Here is a tiny trained network, its code and every weight. The questions are about switching its units off for an input and a class, where a switched-off unit gives its printed mean instead of its output.

import numpy as np


def w(rows, s, z=0):
    codes = np.array(rows[::2]) - 128.0
    scale = np.full(codes.shape[1], s)
    scale[-1] = z or s
    return codes * scale


def norm(h):
    return h / np.sqrt((h * h).mean(-1, keepdims=True) + 1e-5)


def f(y):
    return y / 2 * (1 + np.tanh(0.7978845608 * (y + 0.044715 * y**3)))


def log_softmax(a):
    a = a - a.max(-1, keepdims=True)
    return a - np.log(np.exp(a).sum(-1, keepdims=True))


def net(x, mask):
    res = np.array(x, float).reshape(1, 5) / 4 @ E
    u = 0
    for l in range(3):
        y = f(norm(res) @ A[l][:, :-1].T + A[l][:, -1])
        res = res + np.where(mask[u : u + 4], y, B[l][:, -1]) @ B[l][:, :-1]
        u += 4
    return log_softmax(norm(res)[-1] @ U[:, :-1].T + U[:, -1])


A, B = {}, {}
E = w([
[120,135,124,123],'x0',
[132,214,124,138],'x1',
[3,155,59,188],'x2',
[62,143,240,61],'x3',
[125,125,127,131],'x4',
],0.0037)
A[0] = w([
[86,106,114,153,117],'0.n0',
[115,137,149,122,1],'0.n1',
[154,200,157,157,154],'0.n2',
[114,1,142,138,150],'0.n3',
],0.0099,0.0029)
B[0] = w([
[103,194,140,103,169],'0.n0',
[157,39,121,243,96],'0.n1',
[136,179,78,72,180],'0.n2',
[150,255,92,101,251],'0.n3',
],0.0078,0.0032)
A[1] = w([
[110,240,33,20,29],'1.n0',
[70,166,188,40,4],'1.n1',
[101,137,184,103,48],'1.n2',
[185,128,2,213,55],'1.n3',
],0.0074,0.0023)
B[1] = w([
[239,127,107,230,254],'1.n0',
[108,38,148,215,170],'1.n1',
[122,154,175,254,132],'1.n2',
[74,46,203,172,175],'1.n3',
],0.0075,0.0076)
A[2] = w([
[128,138,104,147,126],'2.n0',
[18,162,5,186,119],'2.n1',
[197,37,2,147,118],'2.n2',
[87,139,83,21,3],'2.n3',
],0.0083,0.0041)
B[2] = w([
[191,188,127,183,152],'2.n0',
[149,156,170,46,209],'2.n1',
[70,110,188,127,253],'2.n2',
[145,2,159,213,109],'2.n3',
],0.009,0.0045)
U = w([
[146,139,140,137,230],'0',
[175,163,93,159,111],'1',
[73,71,169,138,109],'2',
[144,173,123,8,141],'3',
[145,134,119,139,146],'4',
[112,88,30,108,2],'5',
],0.014,0.0057)

Each question gives the input, the list of numbers given to net, and the class t.
The units are the neurons (one row each of A and B). Each row of codes is followed by its name. A weight is (code - 128) times the scale printed after its matrix; where a second scale follows, it is the last column's (A, B and U).
mask holds one flag per neuron, layer by layer. A switched-off neuron (its flag False) gives its mean, the last column of its row in B, instead of its output. The means were averaged over made-up inputs and are rounded, as every weight is.
A unit's drop is (log p(t) with every unit on - log p(t) with that unit switched off) / (log p(t) with every unit on - log p(t) with every unit switched off).
The circuit of an input: a set's keep is (log p(t) with only the set's units on - log p(t) with every unit switched off) / (log p(t) with every unit on - log p(t) with every unit switched off). Starting from all 12 units, units are removed one at a time, each time the one whose removal leaves the highest keep (on an exact tie, the one counted first), for as long as the keep stays at least 0.8.
circuit, biggest first: the units of the circuit, biggest drop first
unit that matters most: the unit with the biggest drop
k most important neurons: the k neurons with the biggest drops, biggest first
k most important neurons of layer l: the k neurons of layer l with the biggest drops, biggest first
input [1,1,8,6,0], class 3: circuit, biggest first : (2.n1)
input [-4,2,-7,-4,5], class 3: circuit, biggest first : (1.n0 1.n1 0.n3)
input [0,1,-8,-2,-5], class 3: circuit, biggest first : (1.n0 0.n3 1.n1)
input [-3,4,-8,1,-8], class 3: circuit, biggest first : (1.n0 0.n3 1.n3)
input [3,0,1,6,-6], class 2: circuit, biggest first : (0.n3 1.n1)
input [-5,3,1,7,4], class 2: circuit, biggest first : (0.n3 1.n1)
input [-4,0,2,-6,0], class 2: 2 most important neurons : (0.n3 1.n3)
input [1,4,-7,7,2], class 2: 2 most important neurons : (0.n3 1.n1)
input [-2,0,4,-6,-1], class 2: circuit, biggest first : (1.n3 0.n3)
input [-2,-8,7,7,5], class 1: circuit, biggest first : (0.n3 2.n2)
input [-1,1,2,-8,-1], class 2: 3 most important neurons : (1.n3 0.n3 1.n0)
input [2,3,3,6,-5], class 2: 3 most important neurons : (0.n3 1.n1 1.n0)
input [1,-4,1,2,-1], class 1: circuit, biggest first : (0.n3 1.n0)
input [4,-3,8,3,-8], class 3: unit that matters most : 2.n1
input [-2,-1,6,3,0], class 3: 3 most important neurons : (2.n1 1.n3 1.n0)
input [6,4,-8,-1,-4], class 3: 2 most important neurons of layer 2 : (2.n0 2.n3)
input [-5,5,2,-8,7], class 2: 2 most important neurons : (1.n3 0.n3)
input [-3,4,-7,8,-3], class 2: 2 most important neurons of layer 1 : (1.n1 1.n0)
input [-6,6,6,-8,6], class 2: 2 most important neurons : (1.n3 0.n3)
input [-4,-3,6,-5,-2], class 3: 2 most important neurons : (2.n1 1.n1)
